Below is a small trained network, with its code and all its weights. Each question gives an input and a class and asks what happens when units are switched off, that is, made to give their printed mean instead of their output.

import numpy as np


def w(rows, s, z=0):
    codes = np.array(rows[::2]) - 128.0
    scale = np.full(codes.shape[1], s)
    scale[-1] = z or s
    return codes * scale


def norm(h):
    return h / np.sqrt((h * h).mean(-1, keepdims=True) + 1e-5)


def f(y):
    return y / 2 * (1 + np.tanh(0.7978845608 * (y + 0.044715 * y**3)))


def log_softmax(a):
    a = a - a.max(-1, keepdims=True)
    return a - np.log(np.exp(a).sum(-1, keepdims=True))


def net(x, mask):
    res = np.array(x, float).reshape(1, 8) / 4 @ E
    u = 0
    for l in range(3):
        y = f(norm(res) @ A[l][:, :-1].T + A[l][:, -1])
        res = res + np.where(mask[u : u + 8], y, B[l][:, -1]) @ B[l][:, :-1]
        u += 8
    return log_softmax(norm(res)[-1] @ U[:, :-1].T + U[:, -1])


A, B = {}, {}
E = w([
[142,151,93,157,150,78,212,177],'x0',
[106,133,128,96,99,178,153,124],'x1',
[93,127,95,120,207,142,57,170],'x2',
[79,177,68,110,182,169,183,41],'x3',
[159,46,112,141,157,116,182,113],'x4',
[128,202,194,145,85,153,139,95],'x5',
[179,189,122,153,120,249,174,178],'x6',
[114,118,5,170,130,157,171,137],'x7',
],0.0032)
A[0] = w([
[121,130,94,85,118,147,139,137,59],'0.n0',
[151,3,114,106,164,114,129,123,95],'0.n1',
[29,175,83,100,151,83,98,111,1],'0.n2',
[92,135,70,129,166,213,161,62,92],'0.n3',
[122,161,82,96,173,168,148,193,78],'0.n4',
[145,110,138,143,163,64,142,168,146],'0.n5',
[38,86,112,50,138,94,77,67,110],'0.n6',
[94,93,50,139,134,70,196,135,5],'0.n7',
],0.0057,0.0035)
B[0] = w([
[158,145,145,185,133,128,138,150,97],'0.n0',
[152,29,126,105,146,136,187,161,219],'0.n1',
[126,47,85,67,145,140,153,75,140],'0.n2',
[253,167,83,123,131,175,71,17,251],'0.n3',
[77,144,169,188,153,84,86,105,181],'0.n4',
[94,140,93,154,160,100,111,35,200],'0.n5',
[126,9,154,106,189,123,149,204,254],'0.n6',
[169,151,198,214,149,192,48,140,180],'0.n7',
],0.0043,0.002)
A[1] = w([
[149,179,118,102,121,208,120,109,6],'1.n0',
[109,134,45,149,209,140,112,119,211],'1.n1',
[88,170,146,84,146,123,135,120,142],'1.n2',
[139,140,253,79,120,189,38,184,98],'1.n3',
[152,147,156,94,91,199,176,72,101],'1.n4',
[133,152,171,73,142,58,126,27,169],'1.n5',
[160,110,171,80,88,175,186,130,37],'1.n6',
[111,67,131,72,114,177,11,139,30],'1.n7',
],0.005,0.0024)
B[1] = w([
[172,112,43,161,146,180,155,143,149],'1.n0',
[191,130,119,116,123,138,114,24,252],'1.n1',
[88,95,99,98,148,121,140,139,136],'1.n2',
[81,187,127,215,190,146,34,102,236],'1.n3',
[237,158,1,76,102,116,128,67,193],'1.n4',
[66,82,155,157,136,44,95,177,201],'1.n5',
[216,186,83,132,89,148,170,58,140],'1.n6',
[67,103,137,187,116,65,173,165,177],'1.n7',
],0.0048,0.0026)
A[2] = w([
[140,81,121,133,137,48,118,192,171],'2.n0',
[126,140,148,81,76,141,211,147,53],'2.n1',
[176,2,145,146,140,149,169,154,138],'2.n2',
[136,25,125,72,150,139,125,143,155],'2.n3',
[147,177,172,137,206,105,166,113,3],'2.n4',
[156,163,157,108,101,225,155,126,106],'2.n5',
[152,201,138,175,144,136,171,143,82],'2.n6',
[88,137,85,152,127,190,169,240,55],'2.n7',
],0.0067,0.0024)
B[2] = w([
[128,190,62,146,191,175,99,55,228],'2.n0',
[146,115,143,13,27,178,216,209,125],'2.n1',
[3,39,97,33,197,122,102,90,252],'2.n2',
[46,48,73,108,194,78,184,39,231],'2.n3',
[58,61,85,165,149,59,170,99,123],'2.n4',
[222,139,2,136,125,234,136,148,185],'2.n5',
[105,53,71,103,185,135,156,115,176],'2.n6',
[8,92,204,184,161,94,57,165,124],'2.n7',
],0.0049,0.0036)
U = w([
[50,204,245,220,148,97,9,187,155],'0',
[37,14,100,69,224,64,139,49,199],'1',
[165,165,227,41,15,36,209,138,2],'2',
[109,69,105,67,81,195,233,254,11],'3',
[248,234,20,148,126,238,118,88,199],'4',
],0.009,0.0061)

Each question gives the input, the list of numbers given to net, and the class t.
The units are the neurons (one row each of A and B). Each row of codes is followed by its name. A weight is (code - 128) times the scale printed after its matrix; where a second scale follows, it is the last column's (A, B and U).
mask holds one flag per neuron, layer by layer. A switched-off neuron (its flag False) gives its mean, the last column of its row in B, instead of its output. The means were averaged over made-up inputs and are rounded, as every weight is.
A unit's drop is (log p(t) with every unit on - log p(t) with that unit switched off) / (log p(t) with every unit on - log p(t) with every unit switched off).
The circuit of an input: a set's keep is (log p(t) with only the set's units on - log p(t) with every unit switched off) / (log p(t) with every unit on - log p(t) with every unit switched off). Starting from the 12 units with the biggest drops (on a tie, the unit counted first), units are removed one at a time, each time the one whose removal leaves the highest keep (on an exact tie, the one counted first), for as long as the keep stays at least 0.8.
circuit, biggest first: the units of the circuit, biggest drop first
k most important neurons: the k neurons with the biggest drops, biggest first
top k neurons in layer l: the k neurons of layer l with the biggest drops, biggest first
drop of u: that unit's drop, to one decimal
input [7,-5,-3,4,-4,-7,-1,2], class 4: circuit, biggest first : [2.n3; 0.n7]
input [-3,-5,8,7,2,-6,4,5], class 4: circuit, biggest first : [0.n3; 2.n2]
input [8,-8,7,-1,-7,-2,-3,3], class 4: circuit, biggest first : [2.n2]
input [7,3,-1,0,4,4,-2,-6], class 2: 2 most important neurons : [0.n6; 2.n2]
input [6,-6,0,-1,7,7,8,-6], class 3: top 2 neurons in layer 1 : [1.n1; 1.n3]
input [3,0,-3,-2,-1,-2,2,1], class 3: 2 most important neurons : [1.n5; 1.n3]
input [-7,4,2,-5,-4,-6,5,6], class 0: 2 most important neurons : [2.n7; 1.n7]
input [1,7,-7,-6,6,3,-5,-2], class 2: circuit, biggest first : [2.n1; 2.n6]
input [-3,3,4,2,-5,3,-6,-6], class 0: top 2 neurons in layer 0 : [0.n1; 0.n5]
input [-8,4,-8,0,-3,4,-1,-8], class 0: 2 most important neurons : [1.n3; 1.n5]
input [7,7,0,-4,-5,-2,7,-3], class 0: 3 most important neurons : [2.n7; 0.n3; 0.n4]
input [0,-8,3,7,-1,-4,0,3], class 4: 3 most important neurons : [0.n3; 1.n1; 2.n2]
input [7,4,-7,0,6,6,1,-2], class 2: top 2 neurons in layer 0 : [0.n3; 0.n7]
input [-2,6,1,6,3,6,-4,3], class 4: circuit, biggest first : [0.n3]
input [7,3,-4,-6,8,4,3,6], class 3: top 2 neurons in layer 2 : [2.n1; 2.n3]
input [8,4,-6,-3,-5,3,6,4], class 3: 2 most important neurons : [2.n1; 0.n3]
input [-7,8,8,-7,-4,8,-6,8], class 0: drop of 1.n3 : 0.2
